Each row has a name. After each piece below comes the name of the row it's from, unless a question asks for something else. Each question is about the rows just above it.

Columns, left to right: C P T K N Z R J S
sopa: [ 76,  73,  76,  85, 125,  94,  79,  86,  92]
Geme: [114, 118, 112,  50,  81, 102, 108, 107,  99]
momir: [ 93,  91,  96, 138, 105, 103,  97,  97, 100]
mor: [ 94,  91,  96, 134, 106, 103,  99,  98, 101]
riz: [116, 117, 117, 106,  83, 111, 119, 113, 109]
Big: [ 80,  77,  80,  81, 122,  98,  83,  89,  96]
suz: [144, 150, 139,  12,  53, 112, 135, 128, 111]
lidi: [ 55,  48,  60, 150, 146,  93,  64,  73,  89]
vusid: [137, 143, 132,  12,  61, 111, 131, 125, 111]
ribe: [ 68,  62,  72, 141, 134,  97,  76,  82,  94]
[ 50, 138, 134, 106,  81,  12] is in which column, read top down?
K
Which column holds [107,  97] top down?
J
Is [55, 48] printed in one of the named rows, side by side and in this order?
yes
Which column holds [ 98, 113,  89, 128] top down?
J

Columns, left to right: V U Y A X D M G
vug: [ 68, 114, 153, 172,  41, 128,   3,  80]
zupor: [ 68, 114, 153, 172,  41, 129,   3,  80]
ter: [ 66, 112, 144, 141,  75, 113,  52,  74]
lugik: [130, 107,  48,  34, 111,  74, 136, 105]
lugik without one entry, shuffled: [ 74,  48, 136, 130, 111,  34, 105]. Gone:
[107]
Which column holds [172, 141] top down?
A
Is [114,  68] printed in one of the named rows, side by side and in this order?
no

Columns, left to right: lemug danu sipep Mose pabod ladi Saf Fazo neka pibe
nifi: [ 63, 138, 126,  68,  83,  18, 141, 106,  96,  89]
Feti: [ 73, 126, 118,  83,  68,  42, 128, 105,  98,  94]
matin: [116,  84,  89, 114, 107, 141, 117,  97, 102, 104]
bedaf: [100, 100, 100, 100,  99, 105, 100,  99, 100,  99]
leb: [122,  77,  78, 120, 113,  90,  78, 101, 101, 105]
Which row holds [100, 100, 100, 100,  99, 105, 100,  99, 100,  99]?
bedaf
Is [ 84,  89, 114, 107, 141] printed in one of the named rows, side by side and in this order?
yes
which: [68, 83]
nifi
Shuffled matin with one entry gone: [102,  84,  89, 117, 114, 107,  97, 104, 141], missing
[116]

Columns, left to right: B W Q L F
dod: [103, 102, 129,  98,  76]
bibil: [ 77, 108, 108, 111,  65]
Lakup: [102,  95, 129, 122, 106]
lidob: [ 99,  82, 120, 154, 141]
gido: [ 77, 108, 108, 111, 148]
Malot: [103, 100,  74,  41,  22]
lovab: [108,  84, 117, 135, 114]
fugo: [108, 108, 111, 107,  22]
which: [108, 108, 111, 107]
fugo
dod without one entry, shuffled: [ 76, 102, 129, 103]. Gone:
[98]
[122, 154, 111] is in which column, read top down?
L
Shuffled lidob with one entry gone: [ 99,  82, 154, 120], missing
[141]
Which column holds [ 74, 117, 111] top down?
Q
dod without one entry, shuffled: [129, 102,  98,  76]. Gone:
[103]
which: [ 77, 108, 108, 111,  65]
bibil

Columns, left to right: dof Golok Dafo ges
pebat: [ 56,  56,  79, 179]
tamu: [ 71,  57,  82, 165]
fele: [ 47,  47,  82, 192]
sir: [ 43,  41,  83, 197]
ferum: [ 64,  60,  80, 170]
Which entry of ferum is missing from [ 80, 170,  64]?
[60]
Does one of the named rows hold [47, 47, 82] side by side, in this order?
yes

Columns, left to right: domo tuz dufep Funek
Feke: [156, 103, 145,  58]
vaku: [106,  95, 169, 147]
Riv: [100,  59,  39,  60]
fedul: [115, 175, 124,  52]
zal: [ 68, 114, 175,  90]
Which column holds this, read top down? [ 58, 147,  60]
Funek
Which column holds [106, 100, 115,  68] top down?
domo
which: [114, 175]
zal

Columns, left to right: pom zup limus Nuf
Gafu: [119, 144, 126,  83]
perog: [119, 171, 172,  83]
pum: [119, 144, 126,  88]
rifi: [ 83,   9, 108, 162]
perog without one entry, shuffled: [172,  83, 119]. Gone:
[171]
[126, 172] is in which column, read top down?
limus
The row with [171, 172,  83] is
perog

Columns, left to right: vubit paku Perod vob
novon: [ 90, 149,  91,  86]
banot: [89, 21, 87, 91]
kiz: [90, 22, 91, 86]
Bega: [89, 21, 88, 81]
Which column holds this, read top down? [89, 90]
vubit
Which column holds this, read top down? [91, 87, 91]
Perod
Is [ 91, 149] printed in one of the named rows, side by side and in this order?
no
Among the named rows, does one hold [22, 91, 86] next to each other, in this order?
yes
Which entry of Bega is missing from [88, 81, 89]?
[21]
Shuffled Bega with one entry gone: [88, 21, 81], missing
[89]

Columns, left to right: gaz nini Vagon sodok
nev: [ 98,  94,  93, 115]
gika: [ 99,  76, 162,  85]
gofog: [100, 104,  90, 114]
Soluf: [  3, 149,  93,  70]
kep: [102,  91,  58, 109]
pezof: [ 62, 162,  85,  76]
Which column holds [ 76, 104, 149,  91, 162] top down?
nini
which: [162,  85,  76]
pezof

Columns, left to right: teza poda zekat pufi Lin lol kozu pazal vos
Kozuz: [ 75, 126,  73, 113,  96,  54, 123, 122, 104]
sut: [184,  50, 112,  98,  94,  69,  19, 120, 137]
Velib: [ 52, 143,  91, 156,  55, 143, 126,  50,  70]
tuni: [184,  50, 112,  98,  94,  69, 127,  64,  64]
ranen: [ 73, 122, 115, 112,  98,  84, 135,  33,  55]
lub: [ 98, 117, 109, 111,  94,  81, 109,  80, 101]
Among the named rows, does one hold [94, 69] next to each other, in this order?
yes
Among the named rows, does one hold [112,  98] next to each other, in this order?
yes

